Below are the code and all the weights of a small trained network. Each question names an input and a class and asks about switching units off, where a switched-off unit gives its printed mean instead of its output.

import numpy as np


def w(rows, s, z=0):
    codes = np.array(rows[::2]) - 128.0
    scale = np.full(codes.shape[1], s)
    scale[-1] = z or s
    return codes * scale


def norm(h):
    return h / np.sqrt((h * h).mean(-1, keepdims=True) + 1e-5)


def f(y):
    return y / 2 * (1 + np.tanh(0.7978845608 * (y + 0.044715 * y**3)))


def log_softmax(a):
    a = a - a.max(-1, keepdims=True)
    return a - np.log(np.exp(a).sum(-1, keepdims=True))


def net(x, mask):
    res = np.array(x, float).reshape(1, 2) / 4 @ E
    u = 0
    for l in range(3):
        y = f(norm(res) @ A[l][:, :-1].T + A[l][:, -1])
        res = res + np.where(mask[u : u + 5], y, B[l][:, -1]) @ B[l][:, :-1]
        u += 5
    return log_softmax(norm(res)[-1] @ U[:, :-1].T + U[:, -1])


A, B = {}, {}
E = w([
[225,206,129,104,15],'x0',
[124,7,115,3,78],'x1',
],0.0032)
A[0] = w([
[62,249,156,117,158,12],'0.n1',
[37,130,144,3,90,97],'0.n2',
[90,57,112,165,197,185],'0.n3',
[69,182,163,193,107,91],'0.n4',
[241,141,178,123,75,40],'0.n5',
],0.0045,0.0011)
B[0] = w([
[184,89,103,123,160,162],'0.n1',
[217,115,106,169,188,239],'0.n2',
[149,221,127,54,101,248],'0.n3',
[190,89,105,113,159,176],'0.n4',
[9,167,2,115,115,235],'0.n5',
],0.0067,0.0016)
A[1] = w([
[25,113,173,126,166,23],'1.n1',
[55,58,66,189,162,87],'1.n2',
[53,71,72,177,169,50],'1.n3',
[63,87,247,195,55,5],'1.n4',
[188,136,120,118,123,147],'1.n5',
],0.011,0.0023)
B[1] = w([
[60,155,94,90,133,206],'1.n1',
[190,149,208,82,180,171],'1.n2',
[172,150,186,102,155,163],'1.n3',
[168,138,205,79,254,80],'1.n4',
[146,170,183,77,161,254],'1.n5',
],0.0081,0.0019)
A[2] = w([
[62,108,135,119,198,65],'2.n1',
[133,103,141,251,163,46],'2.n2',
[152,3,125,121,107,102],'2.n3',
[99,174,157,177,131,104],'2.n4',
[69,53,196,190,120,4],'2.n5',
],0.013,0.0027)
B[2] = w([
[134,150,78,146,30,223],'2.n1',
[166,91,41,175,242,187],'2.n2',
[141,100,89,192,251,255],'2.n3',
[112,41,139,90,163,198],'2.n4',
[80,11,162,165,116,101],'2.n5',
],0.013,0.0033)
U = w([
[167,82,52,163,252,192],'0',
[88,185,40,111,11,191],'1',
[191,191,225,47,152,181],'2',
[79,89,193,157,104,2],'3',
[98,86,191,152,107,36],'4',
[96,75,209,167,97,17],'5',
[89,97,195,146,109,42],'6',
[116,97,192,166,105,40],'7',
],0.011,0.0059)

Each question gives the input, the list of numbers given to net, and the class t.
The units are the neurons (one row each of A and B). Each row of codes is followed by its name. A weight is (code - 128) times the scale printed after its matrix; where a second scale follows, it is the last column's (A, B and U).
mask holds one flag per neuron, layer by layer. A switched-off neuron (its flag False) gives its mean, the last column of its row in B, instead of its output. The means were averaged over made-up inputs and are rounded, as every weight is.
A unit's drop is (log p(t) with every unit on - log p(t) with that unit switched off) / (log p(t) with every unit on - log p(t) with every unit switched off).
The circuit of an input: a set's keep is (log p(t) with only the set's units on - log p(t) with every unit switched off) / (log p(t) with every unit on - log p(t) with every unit switched off). Starting from the 12 units with the biggest drops (on a tie, the unit counted first), units are removed one at a time, each time the one whose removal leaves the highest keep (on an exact tie, the one counted first), for as long as the keep stays at least 0.8.
circuit, biggest first: the units of the circuit, biggest drop first
unit that matters most: the unit with the biggest drop
top k neurons: the k neurons with the biggest drops, biggest first
top k neurons in layer l: the k neurons of layer l with the biggest drops, biggest first
drop when u is switched off: that unit's drop, to one decimal
input [3,3], class 2: top 4 neurons in layer 2 => (2.n3; 2.n1; 2.n2; 2.n4)
input [3,0], class 2: top 3 neurons => (0.n3; 1.n2; 0.n5)
input [-3,-3], class 2: unit that matters most => 0.n5
input [-3,0], class 2: top 3 neurons => (0.n5; 0.n3; 2.n3)
input [-1,-3], class 2: top 3 neurons in layer 0 => (0.n4; 0.n1; 0.n2)
input [8,-7], class 1: circuit, biggest first => (2.n3; 0.n5)
input [2,1], class 2: circuit, biggest first => (0.n3; 0.n5; 1.n2; 2.n3)
input [-7,5], class 1: top 3 neurons => (0.n3; 1.n1; 2.n1)
input [6,5], class 1: top 3 neurons in layer 2 => (2.n2; 2.n4; 2.n3)
input [2,3], class 2: top 2 neurons in layer 0 => (0.n2; 0.n3)
input [6,-3], class 1: top 3 neurons => (0.n5; 2.n3; 2.n2)
input [-3,-2], class 2: top 2 neurons => (0.n5; 2.n3)
input [-7,6], class 1: top 2 neurons in layer 0 => (0.n3; 0.n4)
input [-6,-4], class 1: circuit, biggest first => (2.n1)
input [-4,-1], class 1: top 2 neurons => (0.n3; 0.n2)
input [7,-3], class 1: top 2 neurons => (0.n5; 2.n3)
input [5,4], class 1: top 3 neurons in layer 2 => (2.n2; 2.n3; 2.n4)
input [0,1], class 2: top 2 neurons => (1.n5; 2.n3)
input [3,1], class 2: top 2 neurons in layer 1 => (1.n2; 1.n3)
input [5,1], class 1: top neuron in layer 0 => (0.n5)
input [-6,3], class 1: drop when 0.n3 is switched off => 0.7
